In the rows, zero is written as 128.
Each row of numbers stands for one node and depends on some of the facts below. Use the named rows to name the rest.

Known rows:
z_700: [128 136  97 127 131 132  85  93 185 127 188 122 138 120 122 150 144 156
 157 121 187 117 124 159 134  98 120 140 126 144  81 125 126 119 127 136
 126 137 130 119 146 138 130  92 154 140 132 128 127 151 145 130 157 137
 140 135 126 123 162]
z_661: [120 116 128 128 111 116  64  96 159 126 155 106 138 124 123 105 114 154
 122 114 182 118 138 104 136 103 108 102 134 126 105 116 133 121 154 132
 121 130 120 132 131 139 150  90 141 135 132 120 110 102 154 127 146 120
 146 103 121  93 153]
z_580: [131 141 110 123 139 144  80  69 192 112 129 131 128 125 127 145 141 170
 147 164 146 133 123 140 128  86 115  95 132 143 107 144 125 132 139 132
 119 131 132 129 132 128 130  87 143 115 151 131 102  68 153 152 140 123
 173 121 144 130 171]
z_757: [121 133 144 126  93 131 149 149 115 126 110 137 130 122 129 109 116 137
 122  95 112 147 119  81 119 146 146 195 139 142 144 129 118 130 140 147
  98 116 148 119 112 152 114 130 100  89 122 134 147 145 124 115 127 143
 133 156 113 143 111]
z_356: [130 110 120 125 133 112 134 130 116 111 120 128 100 130 146 115 135 139
 100  74 128 107 129 127 116 136 143 158 102 130 174 156 118 125 109 141
 128 100 119 152 130  56 136  76 108 141 129 102 126 145 132 147 124 124
 130 145 132 146  95]
z_982: [123 111 117 129 110 145 143 162 124 112 108 131 125 119 131 120  97 129
  99 110  56 152 120 116 131 113 150 174 141 114 139 129 131 132 107 182
 112 129 149 126 131 143 132  69  98  87 130 125 183 127 113 131 137 129
 133 139 128 139 123]
z_718: [113  95 114 129 134 107  68 132 151 112 144 126 111 124 122 122  97 126
  82 119 200 110 132 109 126 102 120 120 134 123 150 112 131 122 144 123
 106 124 125 132 109 132 140  51 122 112 133 114 152 139 154 111 159 121
 139 130 123 114 116]
z_301: [120 115 118 131 131 136 145 147 100 132 151 152 116 118 136 140 154 125
 104 120 135 117 100 125 113 153 146 194 138 130  96 135 124 131 114 166
 118 113 151 104 141 163 114  80 135  78 114 115 186 157 103 118 142 142
 125 156 122 135 113]
z_824: [130 168 147 129 189 143 146 111 139 140 100 135 134 134 150 144 121 121
 109 178 112 142 126 146 102 119 119  93 120 108 138 153 131 136 137  85
 141 123 119 138 126 152 118 121 144  85 128 153 135 101 113 118  91 114
 127 134 152 110 164]
z_88: [122 157 118 120 119 106 128 121 163 131 154 140 143 137 100 141 113 118
 144 147 148 136 139 128 123 131 123 122 136 152 138 110 119 123 142 106
 117 132 135 147 119 131 135 197 125 163 134 157 107 126 133  96 127 138
 138 125 140 140 139]
z_287: [127 140 171 131 141 138 161 139 111 133  90 155 136 135 129 124 141 121
 138 180  60 137 118 130 124 140 131 109 149 127 121 137 128 148 132 135
 133 112 133 111 127 152 131 123 143 140 143 137 158  67 111 118 109 135
 135 135 144 135 134]
z_801: [126 138 145 134 108 137 171 165 103 141 108 133 139 134 115  99 158  95
 142 133  99 123 124 108 129 147 146 122 135 141 117 135 125 140 125 154
 134 101 111 124 151  95 138 130 137 186 131 140 159  81 118 120 104 133
 137 133 127 134 131]
z_548: [137 139 142 130 139 111 142 135 103 129 122 129 122 138 128 122 141 126
 135 104 100 112 136 144 135 153 132 121 106 134 156 144 123 130 121 114
 150 100 109 152 140  44 135 136 130 193 132 103 117 115 113 128 110 124
 130 141 135 136 103]
z_648: [131 155 106 134 143 126 139 138 125 148 120 116 140 136 132 113 125  91
  96 126 150 127 137 132  95 124 128 101 100 120 148 147 129 126 128  80
 149 104 102 141 140  91 144 178 120 145 111 154 140 123 115 120  91 109
 122 120 130 108 150]
z_769: [139 151 176 121 145 119 128 147 101 117 125 142 123 138 132 137  92 133
 122 115  17 133 130 168 148 156 135 127 115 113 145 127 132 129  91 144
 154 141 128 150 139  92 120 137 123 172 148  86 124 120 107 108 129 130
 112 127 147 135 129]
z_662: [115 121 126 130 139 100  94 143 138 126 144 129 128 136 113 124 126 124
  96 154 167 110 136 126 128 122 106  89 139 129 136 102 135 123 153 108
 136 134 114 125 120 117 149 117 146 169 132 133 140 111 143 100 137 121
 138 115 136 102 140]
z_416: [142  89 166 135 122 119 149 151  74 126 121 145 130 138 122 108 111 124
 110 155 180 120 126 118 130 128 115 101 130 120 141 105 133 129 145 120
 145 141 120 124 119 116 170 164 140 138 118 132  96 174 110 160 116 122
 117 105 129 116 105]

Some facts about the nodes:
(z_968, γ, 46); (z_287, γ, 219); (z_275, γ, 4)
(z_580, γ, 219); (z_16, γ, 4); (z_429, γ, 167)
(z_59, γ, 522); (z_824, γ, 219); (z_356, γ, 522)
(z_88, γ, 46); (z_31, γ, 46); (z_985, γ, 46)
(z_718, γ, 167); (z_919, γ, 4); (z_293, γ, 46)
(z_316, γ, 167); (z_17, γ, 219); (z_178, γ, 219)
(z_793, γ, 46); (z_548, γ, 522); (z_700, γ, 4)
(z_430, γ, 522); (z_757, γ, 46); (z_801, γ, 522)
(z_549, γ, 4); (z_989, γ, 167); (z_994, γ, 219)
(z_311, γ, 46); (z_301, γ, 4); (z_770, γ, 219)
(z_756, γ, 46); (z_415, γ, 4); (z_648, γ, 522)
(z_784, γ, 46); (z_661, γ, 167); (z_93, γ, 167)
(z_133, γ, 167); (z_618, γ, 167); (z_364, γ, 167)
(z_416, γ, 167); (z_467, γ, 4); (z_662, γ, 167)
(z_968, Π, 524); (z_287, Π, 524); (z_275, Π, 737)
(z_580, Π, 692); (z_16, Π, 730); (z_429, Π, 937)
(z_59, Π, 389); (z_824, Π, 461); (z_356, Π, 730)
(z_88, Π, 692); (z_31, Π, 737); (z_982, Π, 524)
(z_985, Π, 730); (z_769, Π, 730); (z_718, Π, 692)
(z_919, Π, 692); (z_293, Π, 692); (z_316, Π, 524)
(z_17, Π, 524); (z_178, Π, 389); (z_793, Π, 461)
(z_548, Π, 730); (z_700, Π, 692); (z_430, Π, 692)
(z_209, Π, 524); (z_947, Π, 937); (z_757, Π, 524)
(z_801, Π, 524); (z_549, Π, 692); (z_907, Π, 692)
(z_989, Π, 461); (z_573, Π, 692); (z_994, Π, 692)
(z_311, Π, 524); (z_301, Π, 524); (z_770, Π, 937)
(z_756, Π, 730); (z_415, Π, 524); (z_648, Π, 461)
(z_784, Π, 692); (z_661, Π, 692); (z_93, Π, 524)
(z_133, Π, 737); (z_618, Π, 389); (z_364, Π, 389)
(z_416, Π, 937); (z_467, Π, 461); (z_971, Π, 389)
(z_662, Π, 692); (z_968, ε, 124); (z_287, ε, 407)
(z_275, ε, 124); (z_580, ε, 124); (z_16, ε, 407)
(z_429, ε, 238); (z_59, ε, 124); (z_824, ε, 407)
(z_356, ε, 238); (z_88, ε, 407); (z_31, ε, 124)
(z_982, ε, 238); (z_985, ε, 407); (z_769, ε, 407)
(z_718, ε, 238); (z_919, ε, 238); (z_293, ε, 238)
(z_316, ε, 407); (z_17, ε, 124); (z_178, ε, 407)
(z_793, ε, 407); (z_548, ε, 407); (z_700, ε, 124)
(z_430, ε, 407); (z_209, ε, 407); (z_947, ε, 238)
(z_757, ε, 238); (z_801, ε, 407); (z_549, ε, 407)
(z_907, ε, 238); (z_989, ε, 238); (z_573, ε, 407)
(z_994, ε, 238); (z_311, ε, 407); (z_301, ε, 238)
(z_770, ε, 124); (z_756, ε, 238); (z_415, ε, 407)
(z_648, ε, 407); (z_784, ε, 124); (z_661, ε, 124)
(z_93, ε, 124); (z_133, ε, 407); (z_618, ε, 407)
(z_364, ε, 238); (z_416, ε, 407); (z_467, ε, 407)
(z_971, ε, 124); (z_662, ε, 407)

Which node is each row?
Some rows may be nodes named above.
[119 118 172 137 100 118 131 165  80 141 120 134 139 129 120  98 122 108
 110 147 122 123 126  99 146 150 123 105 150 118 130 122 133 139 156 138
 128 121 124 105 138 151 148 128 142 172 136 103 142  87 112 109 121 139
 112 128 121  95 124] | z_316
[145 126  73 131  77 144 140 110 138 122 122  83 126 115 144 131 180 111
 178  97 135 120 135 129 137 104 135 143 108 128 117 137 126 121 115 126
 144 112  88 125 143 106 119 128 106 115 129 133 105  88 154 180 117 106
 132 107 105 140 109] | z_59
[128 140 151 135 139 128 158 155  99 147 144 156 131 123 117 128 169 125
 154 156  93 114 117 142 135 166 138 158 146 131  89 128 128 136 119 138
 137 111 136 107 144 151 117 135 164 148 121 131 167 127 104  97 134 154
 111 152 129 128 133] | z_415
[116 109 130 128 105 121  68 106 145 125 160 106 134 125 129 117 113 164
 122 127 184 115 134 119 134  93 109  95 128 128 113 115 135 124 150 133
 115 133 119 125 132 130 156  69 134 145 143 122 106 112 156 140 154 130
 145 109 116 109 154] | z_661
[125 139 109 120  93 127 103  79 170 123 152 123 150 126 114 132 129 143
 163 105 145 139 136 119 133 106 121 127 131 149 116 120 124 119 135 126
 104 129 136 147 130 135 131 173 121 141 145 140  83 153 159 126 139 134
 153 123 119 134 141] | z_784
[142 145 171 122 154 119 138 151 101 118 118 134 125 140 127 131  85 131
 129 124  30 128 136 166 149 137 136 110 114 119 142 130 129 125 102 151
 159 141 125 143 131  85 127 151 125 176 143  84 120 117 110 118 120 129
 113 117 145 147 125] | z_769
[129 154 169 126  99 131 180 146 100 139 117 148 152 133 115 109 120 110
 153 128  69 159 129 100 141 158 139 153 146 143 130 123 123 138 144 131
 115 119 135 125 123 154 123 196 116 164 126 149 130 119 114  98 114 150
 123 130 129 132 135] | z_311
[137 118  72 130  79 147 123 117 139 122 117  79 127 120 138 134 180 108
 172  92 143 112 135 120 139 107 138 125 101 131 114 143 129 121 110 113
 140 114  97 124 150 120 122 136 111 118 126 131 110  87 154 186 123 116
 140 108 103 136 105] | z_59
[138 145 143 128 172 108 136 136 105 137 164 145 117 134 133 144 149 155
 149 122 113 105 126 177 137 169 128 138 113 117 122 132 121 121 109 128
 162 126 130 131 135  99 105 138 154 169 122  89 110 161  96 125 139 141
 107 139 142 126 122] | z_16
[122 140  92 119 100 127 103  77 172 123 163 121 143 130 111 133 117 156
 157 102 157 143 138 116 138 100 126 136 128 146 119 125 124 115 135 129
 107 133 143 145 128 148 129 160 125 142 141 140  99 144 158 128 133 143
 148 108 125 132 150] | z_784
[128 158 127 135 179 129 147 129 118 153 159 134 141 133 139 143 145 113
 114 163 166 129 127 161 103 139 124 122 109 110 105 142 131 124 125  75
 152 131 126 120 140 141 118 167 148 113  99 144 158 175 102  99 113 120
 100 135 130 113 165] | z_467
[151  76 111 126 134 138 159 137 111 109 119 153 121 130 130 126  82 114
  90 129 108 145 117 135 108  95 144 159 127 118 154 120 131 120  92 165
 130 154 136 139 113 108 139 101 102  77 117 122 148 182 122 165 131 122
 126 107 125 157 109] | z_947
[131 141 153 128  79 149 152 108 130 136 129 115 157 127 124  99 123 148
 168  93  89 161 122  85 142 138 141 164 138 144 105 134 125 135 147 155
 108 117 148 120 131 158 130 146 116 120 138 120 105 128 132 137 122 152
 140 130 114 117 141] | z_968
[118 143  88 119 126 112 115 109 154 111 148 135 116 126 113 141 118 124
 129 104 171 136 129 110 116 118 133 164 136 148 147 122 122 121 128 119
  89 133 144 146 107 143 117 156 105 116 130 143 122 169 157 105 142 135
 144 141 131 139 138] | z_293
[145 128  90 123  98 156 109 129 161 116 112  86 132 113 143 140 138 131
 144 112  70 140 139 147 153  96 142 116 118 117 111 126 135 122 105 139
 146 149 104 116 137 156 102 128 101  90 136 120 113  81 147 159 134 117
 127 105 112 137 127] | z_971
[129 130 149 119 125 102 149 114 104 118 128 135 104 125 145 122 103 150
 112  72  97 134 129 112 119 154 139 179 112 141 174 141 116 122 120 124
 118 122 148 155 105 103 101 146 103 105 125  97  93 176 125 141 128 149
 126 148 127 125  98] | z_756
[120 123  92 120 124 134  95 143 182 107 141 136 114 127 117 144  83 119
  96 136 112 141 132 143 116  82 142 158 136 122 146 116 130 119 108 159
 121 147 135 138 127 112 135  79 104  96 137 130 163 138 140 104 148 117
 141 130 137 157 137] | z_907
[131 122  98 124 102 155 143  84 147 142 118 102 146 118 143 100 122 127
 168  73 144 156 130 121 127 174 119 101 127 147 101 133 129 130 140 113
 105 148 151 138 132 112  98 149 105 128 141 136  61 170 129 140 135 132
 129 124 124 152 114] | z_31
[137 156 175 127 170 112 135 142 113 134 155 142 122 136 130 150 143 160
 140 122 113 103 118 171 139 178 127 131 116 131 121 130 124 124 106 116
 159 125 129 136 137  99 115 156 157 176 125  98 110 149  92 126 143 139
  98 149 143 113 128] | z_16
[131 132 156 133 105 166 152 103 144 128 101 136 137 125 146 127 141 170
 164 146  87 155 112 112 129 124 129 133 139 131 105 145 130 142 139 155
 113 114 137 108 141 169 126  81 140 115 148 121 116  77 133 153 123 132
 141 127 134 122 172] | z_17
[129 139 106 122 135 124  97 146 155 122 140 131 137 132  94 130  93 108
 122 165  92 131 136 170 134 110 131 107 133 130 132 112 131 125 104 129
 142 153 129 141 130 104 141 136 136 161 138 144 150 101 136  92 134 114
 133 111 142 138 148] | z_573
[117 123 109 121 160 128  95  96 172 104 123 141  99 132 130 164 125 139
 102 168 147 113 128 137 110  95 122 128 134 126 145 132 126 133 131 134
 105 122 133 134 104 125 125  56 129  73 133 141 144 105 151 134 139 114
 154 148 144 149 141] | z_994
[129 168 132 125 149 125 156 121  96 154 133 128 149 135 133 119 113 101
 125 130 143 150 141 118 112 144 128 136 108 126 154 144 126 127 144  73
 128 126 131 142 120 146 115 198 110 116 112 144 115 162 111 106  95 129
 106 126 131 118 160] | z_793
[120 132 133 133 155 115 107 135  91 136 126 111 114 122 161 113 102 120
  53 123 177 132 132  94 101 123 118 148 113  99 157 140 134 120 150 103
 122 133 123 132 114 149 130  74  98  56 107 122 150 152 125 131 123 118
 110 126 118  78 141] | z_989
[125 148  99 123 160 114 104 131 172 135 177 143 130 134  97 149 156 127
 130 159 177 100 129 161 129 139 120 123 135 137  94 107 124 121 122 117
 136 129 134 126 137 130 140 172 158 157 121 139 146 139 126  98 144 128
 120 132 135 143 146] | z_549
[137 154 169 119 139 106 164 124 100 127 128 132 129 142 133 119 109 143
 149  96  78 132 134 136 147 178 128 128 111 140 171 137 120 124 131 109
 145 129 133 142 115 112 115 195 126 161 127  97  75 135 110 108 112 142
 113 130 136 117 108] | z_985
[122 152 120 117 119 110 104 120 160 134 140 141 137 138 101 134 113 113
 150 141 139 130 146 129 130 142 117 105 140 142 135 112 120 125 139 107
 116 128 137 145 116 125 138 199 125 146 134 160 111 136 145  88 127 135
 132 130 131 145 141] | z_88
[118 140  87 126 129 114 105 130 167 131 138 145 128 132  93 121 157 103
 137 153 164 104 136 140 107 110 122 105 124 141 137 119 124 127 129 110
 134 112 105 142 138  70 156 156 136 191 134 152 149 103 146 104 120 117
 152 121 136 135 137] | z_430
[121 105 118 130 109 112 106 153  92 120  95  97 100 118 154 148 145 113
  93 103 176 116 131 108 136 124 127 138 120 112 152 114 129 123 130 118
 132 137 113 111 110 159 100 117  98  77 120 112 132 105 146 160 141 116
 114 119 106 124  83] | z_364
[117 122 105 120 139 127 120 100 170  99 138 151  98 132 126 148 129 159
  98 165 149 122 123 134 101  79 126 121 133 130 138 137 127 131 130 126
 109 126 132 134 107 131 133  70 141  76 134 136 153 103 146 125 142 113
 159 147 146 140 142] | z_994
[135 132 140 132 123 143 163 177 110 132 108 139 144 132 109 108  98 103
 112 153  27 146 124 135 148 131 143 137 144 128 118 121 131 138 108 166
 133 142 128 116 142 132 135 135 118 148 134 128 172  96 104 103 117 134
 117 126 138 132 151] | z_209
[134 106 102 130 137 162 126 100 158 144 141 107 138 110 153 130 161 138
 170 104 164 128 121 173 140 157 117 105 123 134  58 140 132 130 116 128
 127 150 146 121 157 116 108  97 148 118 130 127 103 171 116 149 154 129
 116 136 119 157 103] | z_275
[143 156 143 126 135 137 137 134 121 121  82 124 115 127 136 171 186  97
 157 183  89 127 126 147 136 124 125  96 125 119 137 132 125 135 139 100
 150 124 104 107 112 152  89 167 145 105 134 138 126  60 133 145 113 115
 122 119 131 135 106] | z_178
[144 146 150 122 145 124 133 151 116 110 129 135 124 137 126 122  90 131
 126 114  18 130 140 171 143 138 136 106 114 122 151 130 126 125 101 142
 168 141 130 146 137  89 136 145 126 173 142  87 120 121 107 109 126 126
 106 117 142 127 128] | z_769
[128 137 146 129 122 139 159 178 118 136 105 137 150 130 113 115 109 106
 135 141  32 151 122 144 149 133 147 122 143 123 115 122 131 136 105 175
 139 133 132 118 140 149 135 138 118 148 135 124 186  86 113  99 113 133
 120 133 132 146 143] | z_209
[120  96 179 138  99 138 122 130  96 142 122 102 145 116 135  92 113 158
 120  95 142 137 122  83 148 135 122 136 145 119 102 126 137 134 145 161
 125 123 130 102 138 159 141  94 144 137 142 114 132  99 129 150 134 143
 123 114 111  92 150] | z_93
[150  89 152 128 122 158 150  71 146 109 100 143 132 132 141 133 118 164
 158 160 137 135 114 126 115  85 127 127 134 123 103 138 134 136 129 153
 134 135 124 123 123 140 147  89 151  92 125 137  77 134 133 204 117 120
 147 111 133 146 137] | z_770
[140  58 153 134 124 120 133 141  92 114 113 138 112 128 145 123 102 146
  82 150 205 107 118  95 108 109 119 138 127 110 149 115 135 127 129 149
 131 134 122 120 108 127 141  74 122 103 107 128 122 188 120 170 129 121
 122 127 119 114  94] | z_429
[122 109  80 119 126 125 101 138 189 111 140 146 116 124 113 156  90 124
  98 132 103 131 136 142 121  81 133 140 135 116 147 116 129 123 105 156
 115 149 136 140 124 113 134  91 108  98 130 125 162 132 151 111 153 115
 148 126 130 155 132] | z_907
[111 110  72 125 147 118  91 123 166 119 176 154 105 123 118 166 161 148
 106 150 195 112 119 159 116 109 128 163 135 133 112 121 125 116 114 130
 116 128 136 124 124 124 117  87 142 102 113 131 167 158 139 122 155 131
 135 147 123 148 129] | z_919
[114 115  89 123 148 124  86 122 176 116 176 155 107 124 114 156 145 140
 120 146 182 107 121 150 116 104 128 166 131 131 105 120 123 119 118 118
 117 125 143 131 126 115 135  91 144  88 117 132 159 163 141 117 158 123
 129 151 128 148 136] | z_919
[123 134  82 125 127 116 114 134 162 130 141 131 126 132  92 120 143 104
 133 139 159 101 138 147 122 116 123  95 126 136 133 125 127 129 124 106
 129 110 104 142 137  62 154 147 141 187 130 152 132  87 144 104 115 114
 157 128 140 162 134] | z_430
[155  96 139 127 124 147 165  73 141 111 111 139 128 137 144 139 134 165
 165 175 134 143 112 125 105  79 121 108 131 132 119 138 133 133 139 139
 132 133 129 122 127 131 141 103 150  91 130 124  71 150 128 200 114 126
 153 116 135 133 135] | z_770

